Below is a small trained network, with its code and all its weights. Each question gives an input and a class and asks what happens when units are switched off, that is, made to give their printed mean instead of their output.

import numpy as np


def w(rows, s, z=0):
    codes = np.array(rows[::2]) - 128.0
    scale = np.full(codes.shape[1], s)
    scale[-1] = z or s
    return codes * scale


def f(y):
    return np.maximum(y, 0)


def log_softmax(a):
    a = a - a.max(-1, keepdims=True)
    return a - np.log(np.exp(a).sum(-1, keepdims=True))


def net(x, mask):
    res = np.array(x, float).reshape(1, 7) / 4 @ E
    y = f(res @ A[0][:, :-1].T + A[0][:, -1])
    res = res + np.where(mask, y, B[0][:, -1]) @ B[0][:, :-1]
    return log_softmax(res[-1] @ U[:, :-1].T + U[:, -1])


A, B = {}, {}
E = w([
[40,153,3,180],'x0',
[126,2,116,161],'x1',
[130,126,130,132],'x2',
[129,128,127,127],'x3',
[130,130,127,125],'x4',
[230,132,50,23],'x5',
[128,128,128,129],'x6',
],0.0096)
A[0] = w([
[144,110,176,110,96],'neuron 1',
[38,125,72,103,28],'neuron 2',
[119,9,104,112,3],'neuron 3',
[95,65,132,124,65],'neuron 4',
[120,115,78,146,11],'neuron 5',
[174,97,132,158,73],'neuron 6',
[212,121,57,93,28],'neuron 7',
[170,112,89,119,162],'neuron 8',
],0.015,0.0021)
B[0] = w([
[254,17,9,106,197],'neuron 1',
[234,91,57,107,221],'neuron 2',
[64,197,244,44,227],'neuron 3',
[69,155,214,105,185],'neuron 4',
[214,104,28,66,176],'neuron 5',
[171,129,128,48,169],'neuron 6',
[148,136,213,227,254],'neuron 7',
[64,128,162,210,195],'neuron 8',
],0.0082,0.01)
U = w([
[183,25,84,36,5],'0',
[92,251,174,12,181],'1',
[91,85,172,193,196],'2',
],0.011,0.0019)

Each question gives the input, the list of numbers given to net, and the class t.
The units are the neurons (one row each of A and B). Each row of codes is followed by its name. A weight is (code - 128) times the scale printed after its matrix; where a second scale follows, it is the last column's (A, B and U).
mask holds one flag per neuron, in row order. A switched-off neuron (its flag False) gives its mean, the last column of its row in B, instead of its output. The means were averaged over made-up inputs and are rounded, as every weight is.
A unit's drop is (log p(t) with every unit on - log p(t) with that unit switched off) / (log p(t) with every unit on - log p(t) with every unit switched off).
The circuit of an input: a set's keep is (log p(t) with only the set's units on - log p(t) with every unit switched off) / (log p(t) with every unit on - log p(t) with every unit switched off). Starting from all 8 units, units are removed one at a time, each time the one whose removal leaves the highest keep (on an exact tie, the one counted first), for as long as the keep stays at least 0.8.
units of the circuit, in order: the units of the circuit, biggest drop first
top k neurons: the k neurons with the biggest drops, biggest first
drop of u: that unit's drop, to one decimal
input [7,-6,6,-3,1,2,0], class 0: units of the circuit, in order : (neuron 2)
input [-6,-6,3,-2,-1,-6,1], class 0: units of the circuit, in order : (neuron 1; neuron 3)
input [-7,8,7,-7,5,-5,6], class 1: top 4 neurons : (neuron 3; neuron 4; neuron 2; neuron 5)
input [4,5,4,-5,-6,0,-5], class 1: top 3 neurons : (neuron 3; neuron 1; neuron 4)
input [2,-4,3,0,7,5,-8], class 2: units of the circuit, in order : (neuron 7; neuron 3; neuron 8)
input [-5,-1,5,7,3,-5,1], class 0: top 2 neurons : (neuron 1; neuron 7)
input [-2,4,-1,-7,4,6,-3], class 2: top 2 neurons : (neuron 7; neuron 8)
input [4,-4,-3,2,-6,6,5], class 2: units of the circuit, in order : (neuron 7; neuron 8)
input [-7,-5,3,-2,4,-3,-7], class 0: top 2 neurons : (neuron 1; neuron 3)
input [1,-4,7,-6,-6,6,-7], class 2: top 2 neurons : (neuron 7; neuron 3)
input [-8,7,6,8,-5,-7,-1], class 0: top 4 neurons : (neuron 1; neuron 7; neuron 6; neuron 8)
input [0,4,5,-3,0,4,8], class 1: units of the circuit, in order : (neuron 3; neuron 1)
input [-2,5,-1,-2,5,5,0], class 1: top 2 neurons : (neuron 3; neuron 6)
input [0,5,4,2,-7,0,-2], class 1: top neuron : (neuron 3)
input [-6,2,3,-7,-5,-6,1], class 0: top 3 neurons : (neuron 1; neuron 7; neuron 8)
input [6,-4,-3,-2,-4,8,2], class 2: top 3 neurons : (neuron 7; neuron 8; neuron 1)
input [2,3,1,-5,0,2,2], class 1: units of the circuit, in order : (neuron 1; neuron 3)
input [7,7,-6,2,5,-4,-7], class 0: top 2 neurons : (neuron 2; neuron 5)
input [2,7,-1,3,0,-7,-6], class 1: drop of neuron 3 : 0.4
input [1,8,8,-4,-3,-5,-5], class 1: drop of neuron 3 : 0.3
input [0,8,7,6,5,0,0], class 1: units of the circuit, in order : (neuron 3)
input [-1,2,-2,-2,4,5,1], class 2: drop of neuron 7 : 0.2
